Here is a tiny trained network, its code and every weight. The questions are about switching its units off for an input and a target symbol, where a switched-off unit gives its printed mean instead of its output.

import numpy as np


def w(rows, s, z=0):
    codes = np.array(rows[::2]) - 128.0
    scale = np.full(codes.shape[1], s)
    scale[-1] = z or s
    return codes * scale


def f(y):
    return y / 2 * (1 + np.tanh(0.7978845608 * (y + 0.044715 * y**3)))


def softmax(a):
    e = np.exp(a - a.max(-1, keepdims=True))
    return e / e.sum(-1, keepdims=True)


def log_softmax(a):
    a = a - a.max(-1, keepdims=True)
    return a - np.log(np.exp(a).sum(-1, keepdims=True))


def net(x, mask):
    ids = ['βγδηξτψω'.index(c) for c in x.split()]
    T = len(ids)
    res = E[ids] + P[:T]
    r = res
    for j in range(3):
        rows = slice(2 * j, 2 * j + 2)
        q, k, v = (r @ M[0][rows].T for M in (Q, K, V))
        z = softmax(np.where(np.tri(T) > 0, q @ k.T / 2**0.5, -1e9)) @ v
        o = O[0][rows]
        res = res + np.where(mask[j], z, o[:, -1]) @ o[:, :-1]
    y = f(res @ A[0][:, :-1].T + A[0][:, -1])
    res = res + np.where(mask[3:11], y, B[0][:, -1]) @ B[0][:, :-1]
    return log_softmax(res[-1] @ U[:, :-1].T + U[:, -1])


Q, K, V, O, A, B = {}, {}, {}, {}, {}, {}
E = w([
[86,181,161,133,154],'β',
[102,132,103,128,124],'γ',
[115,119,178,139,144],'δ',
[105,158,131,186,144],'η',
[96,128,140,69,121],'ξ',
[117,59,105,74,87],'τ',
[117,78,99,182,108],'ψ',
[248,167,128,113,113],'ω',
],0.012)
P = w([
[139,128,121,120,156],'0',
[143,122,179,140,92],'1',
[120,142,151,145,63],'2',
[116,166,96,132,75],'3',
[119,160,51,108,140],'4',
[136,107,98,121,199],'5',
[148,73,175,133,189],'6',
[154,94,229,148,115],'7',
[116,163,181,92,46],'8',
[93,217,64,121,44],'9',
[117,178,9,159,145],'10',
],0.015)
Q[0] = w([
[139,99,146,121,188],'h1',
[119,122,75,122,178],'h1',
[136,87,199,132,102],'h2',
[132,172,136,126,62],'h2',
[126,118,221,152,45],'h3',
[163,38,187,127,255],'h3',
],0.015)
K[0] = w([
[110,158,109,128,60],'h1',
[122,147,160,152,60],'h1',
[152,86,114,143,209],'h2',
[147,89,209,134,103],'h2',
[126,144,7,98,227],'h3',
[95,194,78,130,32],'h3',
],0.015)
V[0] = w([
[99,170,6,104,124],'h1',
[194,140,147,108,130],'h1',
[171,163,119,86,135],'h2',
[79,118,126,95,120],'h2',
[79,217,166,98,175],'h3',
[123,159,103,230,166],'h3',
],0.017)
O[0] = w([
[96,188,69,138,33,6],'h1',
[221,106,112,75,138,211],'h1',
[203,223,142,99,70,166],'h2',
[27,87,158,72,79,108],'h2',
[71,220,96,32,207,135],'h3',
[139,119,9,168,182,62],'h3',
],0.013,0.0026)
A[0] = w([
[162,76,49,229,64,10],'n1',
[107,137,222,166,111,119],'n2',
[84,219,20,91,193,80],'n3',
[114,67,95,72,137,219],'n4',
[222,202,102,132,69,22],'n5',
[84,196,31,105,2,65],'n6',
[167,100,32,152,75,253],'n7',
[132,159,128,49,112,188],'n8',
],0.0071,0.0059)
B[0] = w([
[90,103,254,85,178,164],'n1',
[107,74,36,83,166,201],'n2',
[183,20,92,71,75,249],'n3',
[110,127,219,187,109,218],'n4',
[5,40,130,126,139,213],'n5',
[44,204,31,96,168,139],'n6',
[123,163,125,217,110,254],'n7',
[139,160,165,131,84,251],'n8',
],0.0078,0.0048)
U = w([
[134,94,98,60,127,1],'β',
[90,197,95,173,96,159],'γ',
[125,140,153,120,221,167],'δ',
[129,97,62,152,160,116],'η',
[89,172,180,103,113,154],'ξ',
[97,69,148,111,70,39],'τ',
[77,85,138,175,155,129],'ψ',
[253,176,140,149,88,225],'ω',
],0.0074,0.0035)

Each question gives the input, a string of symbols that net reads in full, and the target symbol t.
The units are the heads (2 rows each of Q, K, V and O) and the neurons (one row each of A and B). Each row of codes is followed by its name. A weight is (code - 128) times the scale printed after its matrix; where a second scale follows, it is the last column's (O, A, B and U).
mask holds one flag per unit, heads first, then neurons. A switched-off unit (its flag False) gives its mean, the last column of its rows in O or B, instead of its output. The means were averaged over made-up inputs and are rounded, as every weight is.
A unit's drop is (log p(t) with every unit on - log p(t) with that unit switched off) / (log p(t) with every unit on - log p(t) with every unit switched off).
The circuit of an input: a set's keep is (log p(t) with only the set's units on - log p(t) with every unit switched off) / (log p(t) with every unit on - log p(t) with every unit switched off). Starting from all 11 units, units are removed one at a time, each time the one whose removal leaves the highest keep (on an exact tie, the one counted first), for as long as the keep stays at least 0.8.
units of the circuit, in order: the units of the circuit, biggest drop first
unit that matters most: the unit with the biggest drop
k most important neurons: the k neurons with the biggest drops, biggest first
which heads matter: for each layer, one digit per head in row order, 1 if its drop is at least 0.15 and else 0, layers parted by /
input γ τ ω, target γ: most important neuron => (n6)
input β ψ δ ω δ η δ δ τ γ, target δ: which heads matter => 100
input ξ ψ τ δ β ω δ η δ δ, target δ: which heads matter => 100
input η ω β δ ω ψ β β δ γ ξ, target β: units of the circuit, in order => (h3; n3)
input τ β ξ ψ τ τ ω ω, target τ: units of the circuit, in order => (n5; h3; h1)
input γ τ ψ δ β η δ τ, target β: 2 most important neurons => (n3; n7)
input ξ ψ ω β ω, target ψ: 3 most important neurons => (n5; n1; n7)
input β τ ω γ ω δ ξ ξ η δ τ, target ξ: which heads matter => 001
input ω ψ δ, target ω: units of the circuit, in order => (h1; h2)
input ξ δ δ ψ ψ ξ ω ω δ η, target ω: units of the circuit, in order => (h1; h3)
input γ ω ξ β γ, target ω: which heads matter => 101
input η τ ξ, target η: which heads matter => 001
input ω δ η η γ ω δ ψ ψ ω ψ, target ω: 2 most important neurons => (n7; n2)
input ψ η ψ ψ η β η ξ β ψ, target η: which heads matter => 001
input ξ ξ δ ω τ, target ω: unit that matters most => n5
input β β η δ ξ δ η ψ ψ ξ ω, target ψ: which heads matter => 001
input γ ψ ω ξ ξ ξ δ η ω ψ ξ, target ω: which heads matter => 110
input ω η ξ γ ξ τ τ τ τ β ω, target τ: units of the circuit, in order => (h3; h2)
input ξ η ψ ψ ω ψ τ β τ δ, target τ: units of the circuit, in order => (h3; h2)
input δ ψ β ξ β ψ δ δ δ, target ψ: units of the circuit, in order => (h3; h2; h1)
input γ δ δ τ ψ ω δ δ β γ, target δ: units of the circuit, in order => (h1)
input δ δ ξ, target δ: units of the circuit, in order => (h1; h3)
input ξ ω η η ω δ, target ω: which heads matter => 010
input ω η ψ η δ ψ, target ψ: units of the circuit, in order => (h3; n1; h1)
input ω ω ξ γ, target ω: which heads matter => 100
input ψ β ξ, target ψ: which heads matter => 011
input ξ ω ω ω, target ξ: unit that matters most => n5
